[-7.45  8.11 -8.53 -7.45 -8.22 -6.25 -7.46 -8.53] = kevu
[-8.23 -7.41 -7.72 -6.35 -7.67 -4.97 -4.53 -5.41] = rere
[-7.45  8.11 -8.23 -7.39 -7.75 -6.25 -8.22 -7.35] = ditu
places kevu: [-7.46]
7
places kevu: [-7.45]
1 4
chg kevu: [-7.45  8.11 -8.53 -7.45 -8.22 -6.24 -7.46 -8.53]
6, [-6.25]
after: [-4.97]
[-4.53]
after: [-7.46]
[-8.53]
rev: [-7.72 -7.41 -8.23]
rere
rev: [-7.45 -8.53]
kevu

[-0.24  0.64 -2.14 -0.68 -0.63  0.20 -2.42  0.94 -1.69 -0.08  0.87 -0.07
  0.58  1.00 -0.58 -0.76 -1.84  0.46  0.68  1.00  0.06  0.20 -1.72  0.45
 -0.05] : geve
[-0.07 -0.58 -0.08  1.00  0.94  1.00 -0.24  0.20 -1.84  0.87 -0.05  0.68
 -2.14 -1.72  0.20 -1.69 -0.63  0.45  0.05 -2.42  0.58  0.64  0.46 -0.68
 -0.76] : domi
[-1.22  1.47 -3.05 -0.74 -2.87  0.67 -3.43  1.40  0.85  0.32 -0.43  0.01
 -8.59  1.57 -0.56 -0.66 -2.10  1.56 -0.16 -0.42  1.75  0.98 -2.30  1.86
  0.79] : totel
[-1.98 -1.87 -0.94 -0.93  0.33  0.19  0.84 -1.04  1.52  1.78  1.70 -0.10
 -1.04  0.84  5.66  0.77  0.18 -0.19 -1.30  1.64 -1.26  0.84  0.75 -0.88
 -1.18] : ditu
[ 0.33  0.51 -1.31  0.38 -0.88 -1.25 -1.67  0.61 -1.57  0.69 -0.10  0.57
 -4.05  0.65 -0.62  0.01 -0.47  0.91 -0.80  0.62  0.91  0.01 -1.58  0.98
  0.02] : muz
[ 2.16  0.62 -2.55  0.10 -0.23 -1.83  0.84 -1.13  0.68  1.36 -0.23  0.38
 -8.51  0.61  1.58 -1.24 -0.71  0.25  1.20  0.64  1.74 -1.57 -1.59  0.18
 -1.75] : zopu
perm: [-0.05  0.45 -1.72  0.20  0.06  1.00  0.68  0.46 -1.84 -0.76 -0.58  1.00
  0.58 -0.07  0.87 -0.08 -1.69  0.94 -2.42  0.20 -0.63 -0.68 -2.14  0.64
 -0.24]
geve
perm: [-0.76 -0.07 -0.58 -0.08  1.00  0.94  1.00 -0.24  0.20 -1.84  0.87 -0.05
  0.68 -2.14 -1.72  0.20 -1.69 -0.63  0.45  0.05 -2.42  0.58  0.64  0.46
 -0.68]
domi
places ditu: [0.84]
7 14 22
perm: [-2.42 -2.14 -1.84 -1.72 -1.69 -0.76 -0.68 -0.63 -0.58 -0.24 -0.08 -0.07
 -0.05  0.06  0.20  0.20  0.45  0.46  0.58  0.64  0.68  0.87  0.94  1.00
  1.00]
geve

[ 3.32 -4.09  0.62  0.33 -1.38 -2.04  1.89 -1.93 -1.38 -0.96 -0.10  0.27
 -5.32  1.37 -2.56  1.49 -0.92  1.99  0.93  1.22  1.78 -1.64 -5.20 -4.79
  0.69 -1.89 -0.54  2.29 -2.20  0.66  6.47  0.61  0.19 -2.30 -0.45  2.38
  2.68  1.88 -3.26 -1.34 -1.23 -1.03 -0.39 -3.97 -4.09 -1.12 -1.76 -3.03
  0.90  2.30] : kevu
[ 0.66 -1.64  0.69 -1.03 -4.09 -1.38 -4.79  1.88  0.93  6.47 -2.30 -5.32
  1.78 -4.09 -0.54  3.32  2.37  0.61  1.22  2.30  0.91 -3.26  0.62 -5.20
  1.89 -4.10 -1.12 -1.76 -2.56 -0.96 -2.04  0.27 -1.34 -3.03 -0.39 -3.97
 -1.93 -1.23  1.37 -1.38  0.33 -1.89  0.19 -0.10 -0.92 -2.20  1.99  2.69
  2.29 -0.45] : muz
[ 0.33  1.49  2.29 -1.38  1.89 -3.97  0.19  6.47 -0.39 -3.03 -0.10  1.22
 -4.09  1.99 -2.20 -3.26  2.68  0.62 -0.45  0.93 -1.89  2.38 -1.38  1.88
 -2.56  3.32  1.78  0.69 -0.54  0.61 -2.30 -1.93 -1.23 -1.03  0.27 -0.97
 -2.04 -0.92 -1.12 -4.09 -1.76  0.90 -1.64  2.30 -4.79  0.66 -5.32  1.37
 -1.34 -5.20] : Puvir
perm: [-0.45  0.66 -1.64  0.69 -1.03 -4.09 -1.38 -4.79  1.88  0.93  6.47 -2.30
 -5.32  1.78 -4.09 -0.54  3.32  2.37  0.61  1.22  2.30  0.91 -3.26  0.62
 -5.20  1.89 -4.10 -1.12 -1.76 -2.56 -0.96 -2.04  0.27 -1.34 -3.03 -0.39
 -3.97 -1.93 -1.23  1.37 -1.38  0.33 -1.89  0.19 -0.10 -0.92 -2.20  1.99
  2.69  2.29]
muz
rev: [-0.92 -0.10]
muz
perm: [-5.32 -5.20 -4.79 -4.09 -4.09 -3.97 -3.26 -3.03 -2.56 -2.30 -2.20 -2.04
 -1.93 -1.89 -1.76 -1.64 -1.38 -1.38 -1.34 -1.23 -1.12 -1.03 -0.96 -0.92
 -0.54 -0.45 -0.39 -0.10  0.19  0.27  0.33  0.61  0.62  0.66  0.69  0.90
  0.93  1.22  1.37  1.49  1.78  1.88  1.89  1.99  2.29  2.30  2.38  2.68
  3.32  6.47]
kevu
perm: [-5.20 -1.34  1.37 -5.32  0.66 -4.79  2.30 -1.64  0.90 -1.76 -4.09 -1.12
 -0.92 -2.04 -0.97  0.27 -1.03 -1.23 -1.93 -2.30  0.61 -0.54  0.69  1.78
  3.32 -2.56  1.88 -1.38  2.38 -1.89  0.93 -0.45  0.62  2.68 -3.26 -2.20
  1.99 -4.09  1.22 -0.10 -3.03 -0.39  6.47  0.19 -3.97  1.89 -1.38  2.29
  1.49  0.33]
Puvir
which: [ 3.32 -4.09  0.62  0.33 -1.38 -2.04  1.89 -1.93 -1.38 -0.96 -0.10  0.27
 -5.32  1.37 -2.56  1.49 -0.92  1.99  0.93  1.22  1.78 -1.64 -5.20 -4.79
  0.69 -1.89 -0.54  2.29 -2.20  0.66  6.47  0.61  0.19 -2.30 -0.45  2.38
  2.68  1.88 -3.26 -1.34 -1.23 -1.03 -0.39 -3.97 -4.09 -1.12 -1.76 -3.03
  0.90  2.30]
kevu
rev: [ 3.32 -2.56  1.88 -1.38  2.38 -1.89  0.93 -0.45  0.62]
Puvir
perm: [ 2.30 -2.04  1.89  6.47 -1.64 -4.09 -2.20 -2.30  3.32  0.61 -1.03  1.49
 -0.45 -1.93 -1.89 -1.12  0.62  0.93  1.78  0.90  0.66 -4.09 -3.97  1.88
 -1.38  2.38 -1.23  0.69  0.27  2.29  2.68 -5.20 -0.96 -1.76 -0.92 -1.34
  1.99 -0.39  1.37 -0.10 -3.26  0.19 -5.32 -4.79 -0.54 -2.56  1.22 -3.03
 -1.38  0.33]
kevu

[ 3.53  1.85  4.04  3.47 -2.06  1.86  1.26] : Puvir
[ 4.04  1.85  0.87  3.47  1.86 -2.07  3.53] : ditu
[1.25 1.86 1.86 1.86 1.25 1.86 1.25] : vele
places vele: [1.25]
1 5 7
perm: [-2.07  3.53  4.04  1.85  0.87  3.47  1.86]
ditu
which: [1.25 1.86 1.86 1.86 1.25 1.86 1.25]
vele
places vele: [1.86]
2 3 4 6
perm: [ 1.26  1.86 -2.06  3.47  4.04  1.85  3.53]
Puvir
chg Puvir: [ 3.53  1.85  4.04  3.47 -2.06  1.87  1.26]
6, [1.86]
places Puvir: [-2.06]
5

[-1.59  0.74 -1.04  4.95 -1.59  4.39  4.90  0.34 -1.56 -1.39 -0.80  1.99
 -1.26 -0.13  4.95 -1.59  0.12  4.95  2.33 -1.56  0.30] -> rere
[-4.09 -4.21 -3.24 -3.84  4.94 -2.98 -3.19  5.79 -3.87 -4.17  4.22  5.04
 -3.83  4.43 -2.77  4.27  5.01  4.11 -3.27  5.35  2.18] -> domi
[ 0.59  0.66  0.51  1.49  1.14  1.29  0.46 -0.57  0.53  0.68 -0.87 -0.17
  1.26 -0.76  1.92 -0.58 -0.97 -0.64  1.37 -0.37  2.87] -> Nusa
[ 2.84  3.41  1.79  3.41  2.78  1.24  1.52  3.41  2.15  3.07 -2.60 -2.88
  2.89 -3.02  2.42 -3.01 -2.63 -1.58  2.77 -1.53  0.37] -> ditu
[ 3.55  3.75  2.39  1.98  3.89  1.10  1.14 -3.37  2.88  3.79 -2.81 -4.28
  3.63 -3.55  2.64 -3.55 -3.85 -1.68  3.37 -1.79  0.93] -> muz
[ 3.30  2.64  1.89  0.15  3.07 -0.78 -1.24 -1.83  2.56  3.22 -1.81 -2.04
  3.21 -2.54  2.32 -2.13 -1.22  0.37  1.43 -0.29  1.92] -> geve
[ 0.86  0.09 -0.15 -1.97  1.26 -1.95 -2.08  0.85  0.27  0.78  0.87 -0.36
  0.55  0.03 -0.08  0.08  0.72  2.05 -0.04  1.97  1.78] -> zopu
[-3.63 -1.65 -2.73  0.54 -3.66  0.68  1.82  3.77 -3.59 -3.42  2.06  3.70
 -3.60  2.53 -1.70  2.11  2.99  0.05 -0.53  2.39 -0.74] -> totel
[ 2.82  3.22  1.71  1.19  2.61  0.20  0.53 -2.09  2.10  3.01 -2.22 -2.70
  2.75 -2.78  2.00 -2.76 -2.09 -0.75  2.21 -0.78  0.25] -> Lodel
[ 1.38  0.42  0.98 -0.42  1.90 -0.53 -1.82 -0.41  1.22  1.33 -0.64 -0.33
  2.07 -0.73  1.81 -0.38 -0.50  1.04  0.40  0.62  3.76] -> kevu
[-6.73 -6.23 -4.59 -3.71 -5.51 -2.51 -3.06  7.43 -5.78 -6.73  5.84  6.18
 -6.06  6.26 -3.76  5.89  5.12  3.98 -3.46  6.20  3.15] -> Puvir
chg geve: [ 3.30  2.64  1.89  0.15  3.07 -0.78 -1.23 -1.83  2.56  3.22 -1.81 -2.04
  3.21 -2.54  2.32 -2.13 -1.22  0.37  1.43 -0.29  1.92]
7, [-1.24]
places rere: [4.95]
4 15 18
places ditu: [3.41]
2 4 8
after: [-3.27]
[5.35]
places kevu: [-0.53]
6

[-5.99  3.42  0.48  0.17 -2.17  0.01  4.10 -0.86] = geve
[ 4.93 -7.45  4.02  0.87  0.87  4.01  4.40  4.01] = Puvir
[-5.99  3.42  0.48  5.33 -2.17  0.01  4.10 -0.86] = rere
[ 1.65  5.70 -4.15  0.94  3.85 -3.72  3.51 -5.50] = totel
places Puvir: [4.01]
6 8
which: [-5.99  3.42  0.48  0.17 -2.17  0.01  4.10 -0.86]
geve

